Below are the code and all the weights of a small trained network. Each question names an input and a target symbol and asks about switching units off, where a switched-off unit gives its printed mean instead of its output.

import numpy as np


def w(rows, s, z=0):
    codes = np.array(rows[::2]) - 128.0
    scale = np.full(codes.shape[1], s)
    scale[-1] = z or s
    return codes * scale


def f(y):
    return y / 2 * (1 + np.tanh(0.7978845608 * (y + 0.044715 * y**3)))


def softmax(a):
    e = np.exp(a - a.max(-1, keepdims=True))
    return e / e.sum(-1, keepdims=True)


def log_softmax(a):
    a = a - a.max(-1, keepdims=True)
    return a - np.log(np.exp(a).sum(-1, keepdims=True))


def net(x, mask):
    ids = ['αβζηθπστφω'.index(c) for c in x.split()]
    T = len(ids)
    res = E[ids] + P[:T]
    u = 0
    for l in range(2):
        r = res
        for j in range(3):
            rows = slice(2 * j, 2 * j + 2)
            q, k, v = (r @ M[l][rows].T for M in (Q, K, V))
            z = softmax(np.where(np.tri(T) > 0, q @ k.T / 2**0.5, -1e9)) @ v
            o = O[l][rows]
            res = res + np.where(mask[u + j], z, o[:, -1]) @ o[:, :-1]
        u += 3
        y = f(res @ A[l][:, :-1].T + A[l][:, -1])
        res = res + np.where(mask[u : u + 8], y, B[l][:, -1]) @ B[l][:, :-1]
        u += 8
    return log_softmax(res[-1] @ U[:, :-1].T + U[:, -1])


Q, K, V, O, A, B = {}, {}, {}, {}, {}, {}
E = w([
[196,68,140],'α',
[84,124,156],'β',
[153,109,164],'ζ',
[145,155,126],'η',
[138,114,253],'θ',
[129,50,179],'π',
[83,142,131],'σ',
[153,113,81],'τ',
[142,138,125],'φ',
[150,145,82],'ω',
],0.013)
P = w([
[82,166,100],'0',
[117,182,103],'1',
[135,177,114],'2',
[148,184,112],'3',
[187,180,117],'4',
[231,191,131],'5',
[189,183,110],'6',
[252,198,124],'7',
[226,194,121],'8',
[160,187,96],'9',
[131,168,90],'10',
],0.0032)
Q[0] = w([
[107,142,124],'L0H0',
[117,102,138],'L0H0',
[131,135,86],'L0H1',
[158,124,135],'L0H1',
[98,181,113],'L0H2',
[252,122,140],'L0H2',
],0.033)
K[0] = w([
[114,107,118],'L0H0',
[131,142,107],'L0H0',
[83,119,120],'L0H1',
[135,149,119],'L0H1',
[98,105,90],'L0H2',
[252,97,117],'L0H2',
],0.036)
V[0] = w([
[202,73,165],'L0H0',
[150,94,128],'L0H0',
[99,125,179],'L0H1',
[173,144,85],'L0H1',
[1,167,178],'L0H2',
[223,166,173],'L0H2',
],0.0086)
O[0] = w([
[1,112,72,184],'L0H0',
[86,125,104,147],'L0H0',
[167,170,145,123],'L0H1',
[71,79,110,139],'L0H1',
[239,179,164,3],'L0H2',
[42,146,115,202],'L0H2',
],0.0082,0.0068)
A[0] = w([
[190,165,221,79],'L0N0',
[131,209,88,145],'L0N1',
[135,199,92,153],'L0N2',
[119,148,107,92],'L0N3',
[254,80,118,4],'L0N4',
[58,192,251,53],'L0N5',
[163,72,180,151],'L0N6',
[106,144,114,104],'L0N7',
],0.008,0.0017)
B[0] = w([
[84,191,138,111],'L0N0',
[113,187,97,81],'L0N1',
[113,182,103,69],'L0N2',
[107,136,114,129],'L0N3',
[107,43,83,1],'L0N4',
[89,101,248,247],'L0N5',
[192,105,161,114],'L0N6',
[99,124,111,235],'L0N7',
],0.013,0.00074)
Q[1] = w([
[93,82,96],'L1H0',
[165,180,1],'L1H0',
[123,198,87],'L1H1',
[107,98,109],'L1H1',
[80,170,69],'L1H2',
[47,43,126],'L1H2',
],0.022)
K[1] = w([
[52,131,143],'L1H0',
[68,195,5],'L1H0',
[141,124,192],'L1H1',
[64,107,133],'L1H1',
[122,149,68],'L1H2',
[30,135,149],'L1H2',
],0.024)
V[1] = w([
[20,91,208],'L1H0',
[210,144,72],'L1H0',
[110,124,189],'L1H1',
[232,52,187],'L1H1',
[1,139,172],'L1H2',
[189,92,144],'L1H2',
],0.0078)
O[1] = w([
[143,48,254,248],'L1H0',
[117,181,29,42],'L1H0',
[57,95,132,140],'L1H1',
[14,99,246,79],'L1H1',
[156,240,137,239],'L1H2',
[78,97,184,88],'L1H2',
],0.0056,0.013)
A[1] = w([
[5,42,2,76],'L1N0',
[153,104,79,5],'L1N1',
[232,171,158,25],'L1N2',
[176,245,236,242],'L1N3',
[229,76,191,3],'L1N4',
[120,100,45,143],'L1N5',
[237,119,46,119],'L1N6',
[20,238,71,184],'L1N7',
],0.0083,0.0028)
B[1] = w([
[103,31,48,217],'L1N0',
[40,146,123,120],'L1N1',
[45,153,87,143],'L1N2',
[208,117,52,254],'L1N3',
[6,137,152,246],'L1N4',
[46,176,57,159],'L1N5',
[89,189,180,142],'L1N6',
[132,182,210,221],'L1N7',
],0.018,0.0076)
U = w([
[124,11,27,183],'α',
[216,103,36,145],'β',
[182,98,123,180],'ζ',
[130,226,157,211],'η',
[110,114,107,3],'θ',
[82,53,254,159],'π',
[194,176,99,159],'σ',
[23,129,46,30],'τ',
[122,187,112,138],'φ',
[33,234,81,48],'ω',
],0.0042,0.0046)

Each question gives the input, a string of symbols that net reads in full, and the target symbol t.
The units are the heads (2 rows each of Q, K, V and O) and the neurons (one row each of A and B). Each row of codes is followed by its name. A weight is (code - 128) times the scale printed after its matrix; where a second scale follows, it is the last column's (O, A, B and U).
mask holds one flag per unit, layer by layer, with each layer's heads first. A switched-off unit (its flag False) gives its mean, the last column of its rows in O or B, instead of its output. The means were averaged over made-up inputs and are rounded, as every weight is.
A unit's drop is (log p(t) with every unit on - log p(t) with that unit switched off) / (log p(t) with every unit on - log p(t) with every unit switched off).
The circuit of an input: a set's keep is (log p(t) with only the set's units on - log p(t) with every unit switched off) / (log p(t) with every unit on - log p(t) with every unit switched off). Starting from the 12 units with the biggest drops (on a tie, the unit counted first), units are removed one at a time, each time the one whose removal leaves the highest keep (on an exact tie, the one counted first), for as long as the keep stays at least 0.8.
units of the circuit, in order: the units of the circuit, biggest drop first
most important unit: the unit with the biggest drop
k most important neurons: the k neurons with the biggest drops, biggest first
top k neurons in layer l: the k neurons of layer l with the biggest drops, biggest first
which heads matter: for each layer, one digit per head in row order, 1 if its drop is at least 0.15 and else 0, layers parted by /
drop when u is switched off: that unit's drop, to one decimal
input π η σ η, target η: units of the circuit, in order => L1H0; L1N7; L1N0; L0H2
input α α η θ α π η, target π: 3 most important neurons => L1N7; L0N5; L1N3
input α ω σ ω α, target ω: most important unit => L1H1
input α θ α φ, target π: units of the circuit, in order => L1H1; L1N3; L0N5
input α β α θ α α α, target π: units of the circuit, in order => L1H0; L0H2; L0N5
input π π σ β, target β: top 3 neurons in layer 1 => L1N3; L1N4; L1N7
input φ ω η ζ π α, target α: 3 most important neurons => L0N5; L1N7; L1N0
input φ α θ β η σ α π, target π: units of the circuit, in order => L1H0; L0N5
input π π α π ζ θ β, target π: which heads matter => 011 / 111
input α ω α α θ φ α α α α φ, target π: units of the circuit, in order => L1N3; L0N5; L1H1
input η η θ τ, target α: units of the circuit, in order => L1N0; L1H1; L0N5; L1H0
input η α α θ τ ω, target τ: 3 most important neurons => L1N0; L0N5; L1N7
input ω ω θ η α α τ, target α: units of the circuit, in order => L1N0; L0N5; L1H1; L0H2
input α τ α ω ω, target ω: top 2 neurons in layer 1 => L1N7; L1N5
input ζ θ ω σ φ ω, target τ: which heads matter => 001 / 111
input ω σ α ω θ τ α ζ ζ, target π: top 2 neurons in layer 1 => L1N4; L1N0
input ω σ η, target η: units of the circuit, in order => L1H0; L1N0; L1N7; L0H2
input π ζ α π ω θ ω α φ α ζ, target π: which heads matter => 001 / 100
input ω η σ α θ α α β, target π: units of the circuit, in order => L1H0; L0N5
input σ σ ζ ω, target ω: 2 most important neurons => L0N5; L1N5
input η ω α α ω ζ α τ, target τ: most important unit => L1H0
input ζ α θ α π, target π: which heads matter => 000 / 100
input φ η φ, target η: top 3 neurons in layer 1 => L1N0; L1N6; L1N3
input α η π β, target β: top 2 neurons in layer 1 => L1N3; L1N7
input φ η θ α η, target π: top neuron in layer 1 => L1N7
input ω φ θ ω β σ, target η: top 4 neurons in layer 0 => L0N1; L0N2; L0N5; L0N0
input α α ω ω α τ, target τ: most important neuron => L1N0
input θ β τ η σ, target η: drop when L1H2 is switched off => -0.1
input θ ω η π, target τ: drop when L0N5 is switched off => 0.9
